Below is a small trained network, with its code and all its weights. Each question gives an input and a target symbol and asks what happens when units are switched off, that is, made to give their printed mean instead of their output.

import numpy as np


def w(rows, s, z=0):
    codes = np.array(rows[::2]) - 128.0
    scale = np.full(codes.shape[1], s)
    scale[-1] = z or s
    return codes * scale


def norm(h):
    return h / np.sqrt((h * h).mean(-1, keepdims=True) + 1e-5)


def f(y):
    return y / 2 * (1 + np.tanh(0.7978845608 * (y + 0.044715 * y**3)))


def softmax(a):
    e = np.exp(a - a.max(-1, keepdims=True))
    return e / e.sum(-1, keepdims=True)


def log_softmax(a):
    a = a - a.max(-1, keepdims=True)
    return a - np.log(np.exp(a).sum(-1, keepdims=True))


def net(x, mask):
    ids = ['ΔΩβηξπσ'.index(c) for c in x.split()]
    T = len(ids)
    res = E[ids] + P[:T]
    r = norm(res)
    for j in range(2):
        rows = slice(3 * j, 3 * j + 3)
        q, k, v = (r @ M[0][rows].T for M in (Q, K, V))
        z = softmax(np.where(np.tri(T) > 0, q @ k.T / 3**0.5, -1e9)) @ v
        o = O[0][rows]
        res = res + np.where(mask[j], z, o[:, -1]) @ o[:, :-1]
    y = f(norm(res) @ A[0][:, :-1].T + A[0][:, -1])
    res = res + np.where(mask[2:10], y, B[0][:, -1]) @ B[0][:, :-1]
    return log_softmax(norm(res)[-1] @ U[:, :-1].T + U[:, -1])


Q, K, V, O, A, B = {}, {}, {}, {}, {}, {}
E = w([
[128,55,160,108,132],'Δ',
[132,80,113,128,138],'Ω',
[111,121,172,195,117],'β',
[147,63,173,130,154],'η',
[110,132,54,189,112],'ξ',
[125,237,113,134,4],'π',
[33,194,58,150,15],'σ',
],0.0042)
P = w([
[67,64,155,160,96],'0',
[199,93,102,188,150],'1',
[131,112,116,127,159],'2',
[150,90,152,126,25],'3',
[131,101,78,207,159],'4',
[135,129,121,111,176],'5',
[170,86,154,130,8],'6',
[104,115,89,192,177],'7',
[124,153,119,95,205],'8',
[203,77,153,142,1],'9',
[85,115,100,191,186],'10',
],0.0065)
Q[0] = w([
[210,103,82,123,132],'H0',
[24,149,68,254,187],'H0',
[212,164,95,88,159],'H0',
[117,104,72,178,145],'H1',
[181,152,126,175,161],'H1',
[240,96,212,7,77],'H1',
],0.0097)
K[0] = w([
[76,152,82,166,47],'H0',
[43,239,98,23,253],'H0',
[69,88,32,241,86],'H0',
[54,160,150,84,214],'H1',
[94,97,133,60,126],'H1',
[149,31,147,229,43],'H1',
],0.0067)
V[0] = w([
[228,138,140,196,137],'H0',
[160,173,253,97,127],'H0',
[136,98,35,32,112],'H0',
[132,158,61,185,195],'H1',
[103,15,112,55,163],'H1',
[84,154,128,65,60],'H1',
],0.0057)
O[0] = w([
[81,137,198,170,130,156],'H0',
[128,119,52,255,96,2],'H0',
[175,55,112,53,60,96],'H0',
[216,196,217,125,146,154],'H1',
[95,125,139,140,62,58],'H1',
[128,83,61,104,111,133],'H1',
],0.0063,0.0026)
A[0] = w([
[69,171,96,150,235,63],'N0',
[3,17,121,158,64,49],'N1',
[162,184,147,111,95,205],'N2',
[107,151,108,92,111,255],'N3',
[120,97,155,98,95,55],'N4',
[109,39,182,129,137,78],'N5',
[160,99,199,164,42,186],'N6',
[217,121,128,90,162,87],'N7',
],0.0065,0.00092)
B[0] = w([
[210,102,143,194,73,177],'N0',
[2,125,178,162,144,253],'N1',
[133,50,133,129,152,194],'N2',
[126,97,33,172,139,158],'N3',
[147,156,118,205,80,144],'N4',
[145,130,56,119,98,159],'N5',
[118,69,132,83,64,251],'N6',
[9,154,121,63,103,160],'N7',
],0.0061,0.0031)
U = w([
[13,138,98,160,105,175],'Δ',
[190,83,112,114,13,104],'Ω',
[181,186,165,212,147,89],'β',
[124,165,123,187,121,3],'η',
[142,180,190,78,159,157],'ξ',
[206,111,3,188,152,168],'π',
[118,153,15,49,138,119],'σ',
],0.0071,0.0022)

Each question gives the input, a string of symbols that net reads in full, and the target symbol t.
The units are the heads (3 rows each of Q, K, V and O) and the neurons (one row each of A and B). Each row of codes is followed by its name. A weight is (code - 128) times the scale printed after its matrix; where a second scale follows, it is the last column's (O, A, B and U).
mask holds one flag per unit, heads first, then neurons. A switched-off unit (its flag False) gives its mean, the last column of its rows in O or B, instead of its output. The means were averaged over made-up inputs and are rounded, as every weight is.
A unit's drop is (log p(t) with every unit on - log p(t) with that unit switched off) / (log p(t) with every unit on - log p(t) with every unit switched off).
The circuit of an input: a set's keep is (log p(t) with only the set's units on - log p(t) with every unit switched off) / (log p(t) with every unit on - log p(t) with every unit switched off). Starting from all 10 units, units are removed one at a time, each time the one whose removal leaves the highest keep (on an exact tie, the one counted first), for as long as the keep stays at least 0.8.
units of the circuit, in order: the units of the circuit, biggest drop first
top k neurons: the k neurons with the biggest drops, biggest first
heads that matter: for each layer, one digit per head in row order, 1 if its drop is at least 0.15 and else 0, layers parted by /
input ξ π η ξ ξ ξ σ Δ, target ξ: heads that matter	11
input Δ π ξ β π π η π β Δ Δ, target β: heads that matter	01
input ξ β π Δ π β η, target Δ: units of the circuit, in order	H1, N1
input β π β, target β: heads that matter	10
input π ξ η π ξ Δ ξ ξ σ η π, target σ: heads that matter	10
input ξ ξ π π Ω ξ π ξ Ω Δ π, target Ω: units of the circuit, in order	H0, N1
input π β Δ π π σ, target σ: heads that matter	10
input Δ π σ σ β, target σ: units of the circuit, in order	H0, N7, N1
input Δ Δ σ π ξ β Ω, target Δ: heads that matter	01
input β Ω σ η β σ ξ π Ω ξ β, target Ω: heads that matter	11
input η Δ Δ β ξ ξ β η σ σ β, target σ: heads that matter	10
input π π σ π π π, target σ: heads that matter	01
input ξ π β π ξ σ π η, target σ: top 2 neurons	N7, N1
input π π π, target π: heads that matter	10
input σ π π π ξ π β, target Δ: units of the circuit, in order	N1, H1
input π Ω π π σ, target π: heads that matter	01
input η β Δ η π ξ Ω, target Δ: units of the circuit, in order	N1, H1
input π π π β, target Δ: units of the circuit, in order	H1, N1
input ξ π σ Ω π ξ π π, target ξ: heads that matter	11
input η Δ η β Δ π π β, target π: heads that matter	01
input σ Δ Δ π π π σ ξ ξ, target ξ: units of the circuit, in order	H1
input π π ξ π ξ Ω ξ η Ω Δ Δ, target Ω: heads that matter	11
input η ξ Ω η η π π π π η ξ, target π: units of the circuit, in order	H1, N1
input π ξ Ω Δ π π π π π π β, target π: units of the circuit, in order	H1, H0
input β ξ Ω ξ σ, target Ω: units of the circuit, in order	H1, H0, N1
input σ π π Δ π, target π: heads that matter	00
input π π π π β π, target β: top 3 neurons	N0, N6, N5
input ξ σ β Ω π β Δ, target Δ: top 2 neurons	N1, N0
input Ω π Ω Δ, target Δ: units of the circuit, in order	N1, H1
